Below is a small trained network, with its code and all its weights. Each question gives an input and a class and asks what happens when units are switched off, that is, made to give their printed mean instead of their output.

import numpy as np


def w(rows, s, z=0):
    codes = np.array(rows[::2]) - 128.0
    scale = np.full(codes.shape[1], s)
    scale[-1] = z or s
    return codes * scale


def norm(h):
    return h / np.sqrt((h * h).mean(-1, keepdims=True) + 1e-5)


def f(y):
    return y / 2 * (1 + np.tanh(0.7978845608 * (y + 0.044715 * y**3)))


def log_softmax(a):
    a = a - a.max(-1, keepdims=True)
    return a - np.log(np.exp(a).sum(-1, keepdims=True))


def net(x, mask):
    res = np.array(x, float).reshape(1, 7) / 4 @ E
    u = 0
    for l in range(2):
        y = f(norm(res) @ A[l][:, :-1].T + A[l][:, -1])
        res = res + np.where(mask[u : u + 9], y, B[l][:, -1]) @ B[l][:, :-1]
        u += 9
    return log_softmax(norm(res)[-1] @ U[:, :-1].T + U[:, -1])


A, B = {}, {}
E = w([
[190,188,181,143,154,224,83],'x0',
[129,127,127,126,127,128,126],'x1',
[129,128,127,128,129,127,130],'x2',
[127,128,128,128,130,128,129],'x3',
[128,126,130,127,130,129,127],'x4',
[95,108,253,142,69,120,139],'x5',
[48,91,110,87,136,226,156],'x6',
],0.0031)
A[0] = w([
[41,113,86,78,70,229,169,77],'L0N1',
[146,30,100,111,125,89,200,116],'L0N2',
[39,61,93,102,144,41,145,52],'L0N3',
[67,73,86,97,110,221,157,63],'L0N4',
[107,93,234,149,63,127,185,69],'L0N5',
[187,183,209,131,230,249,65,132],'L0N6',
[56,56,84,101,122,36,146,41],'L0N7',
[80,64,101,122,138,69,161,6],'L0N8',
[174,132,2,109,240,136,161,108],'L0N9',
],0.0033,0.0021)
B[0] = w([
[242,52,160,175,195,99,124,181],'L0N1',
[146,187,111,153,100,169,90,158],'L0N2',
[172,169,93,152,60,199,186,171],'L0N3',
[190,90,159,115,175,102,139,164],'L0N4',
[53,204,129,102,181,102,47,168],'L0N5',
[113,148,38,137,5,131,230,251],'L0N6',
[176,180,106,119,50,187,154,172],'L0N7',
[137,153,130,163,65,186,159,126],'L0N8',
[8,193,174,146,149,99,34,218],'L0N9',
],0.0035,0.0024)
A[1] = w([
[142,186,100,138,48,198,199,43],'L1N1',
[205,220,143,145,92,244,124,7],'L1N2',
[208,158,145,150,120,3,120,57],'L1N3',
[73,90,49,129,50,85,223,65],'L1N4',
[232,189,132,165,114,39,98,130],'L1N5',
[91,98,254,129,59,122,133,143],'L1N6',
[146,164,18,119,179,139,91,153],'L1N7',
[85,57,134,106,180,211,169,60],'L1N8',
[88,71,114,127,123,93,128,140],'L1N9',
],0.0041,0.0015)
B[1] = w([
[169,109,98,124,65,60,128,224],'L1N1',
[124,108,84,98,3,81,145,178],'L1N2',
[172,46,150,118,171,235,178,218],'L1N3',
[187,183,175,119,48,201,90,220],'L1N4',
[109,38,128,96,142,187,163,251],'L1N5',
[84,211,8,125,223,86,66,234],'L1N6',
[65,163,247,133,123,67,109,233],'L1N7',
[236,56,179,164,146,66,145,185],'L1N8',
[195,180,131,120,132,181,107,138],'L1N9',
],0.0042,0.0022)
U = w([
[148,168,95,130,3,136,142,160],'0',
[53,198,131,139,196,95,82,241],'1',
[189,26,157,138,182,155,159,3],'2',
],0.012,0.00048)

Each question gives the input, the list of numbers given to net, and the class t.
The units are the neurons (one row each of A and B). Each row of codes is followed by its name. A weight is (code - 128) times the scale printed after its matrix; where a second scale follows, it is the last column's (A, B and U).
mask holds one flag per neuron, layer by layer. A switched-off neuron (its flag False) gives its mean, the last column of its row in B, instead of its output. The means were averaged over made-up inputs and are rounded, as every weight is.
A unit's drop is (log p(t) with every unit on - log p(t) with that unit switched off) / (log p(t) with every unit on - log p(t) with every unit switched off).
The circuit of an input: a set's keep is (log p(t) with only the set's units on - log p(t) with every unit switched off) / (log p(t) with every unit on - log p(t) with every unit switched off). Starting from the 12 units with the biggest drops (on a tie, the unit counted first), units are removed one at a time, each time the one whose removal leaves the highest keep (on an exact tie, the one counted first), for as long as the keep stays at least 0.8.
circuit, biggest first: the units of the circuit, biggest drop first
top k neurons: the k neurons with the biggest drops, biggest first
top k neurons in layer l: the k neurons of layer l with the biggest drops, biggest first
drop of u: that unit's drop, to one decimal
input [-5,2,4,8,-8,1,-6], class 2: circuit, biggest first -> (L1N3)
input [-7,-3,-3,7,4,2,-8], class 2: top 2 neurons -> (L1N3 L0N6)
input [4,-5,-7,3,3,4,-5], class 2: circuit, biggest first -> (L1N3 L1N5)
input [-5,8,7,4,3,6,2], class 1: top 2 neurons -> (L1N6 L0N6)
input [-2,1,0,7,-2,-3,-4], class 2: top 3 neurons in layer 1 -> (L1N3 L1N5 L1N6)
input [0,0,8,-7,-2,5,7], class 2: top 3 neurons -> (L1N8 L0N9 L0N1)
input [5,-7,-6,-6,-1,8,-8], class 1: top 2 neurons in layer 1 -> (L1N6 L1N8)
input [6,-5,-1,7,-6,8,-3], class 1: top 2 neurons in layer 0 -> (L0N3 L0N7)
input [-3,-3,6,0,-5,-2,-4], class 2: top 3 neurons in layer 1 -> (L1N3 L1N5 L1N2)
input [0,8,-5,2,4,2,-4], class 2: top 2 neurons -> (L0N9 L1N3)
input [-3,-8,8,8,8,-5,-1], class 1: top 2 neurons -> (L0N9 L0N6)
input [-1,-6,-5,-8,3,6,-5], class 1: top 2 neurons -> (L1N6 L0N1)
input [6,3,0,0,-5,8,3], class 1: top 2 neurons in layer 1 -> (L1N6 L1N4)
input [-4,4,6,7,6,7,5], class 1: circuit, biggest first -> (L1N6)
input [8,2,0,8,-5,-3,4], class 0: drop of L0N6 -> 0.2
input [5,8,-8,3,-4,8,-6], class 1: drop of L1N6 -> 1.0
input [2,6,-1,3,3,-7,4], class 1: drop of L0N9 -> 0.1
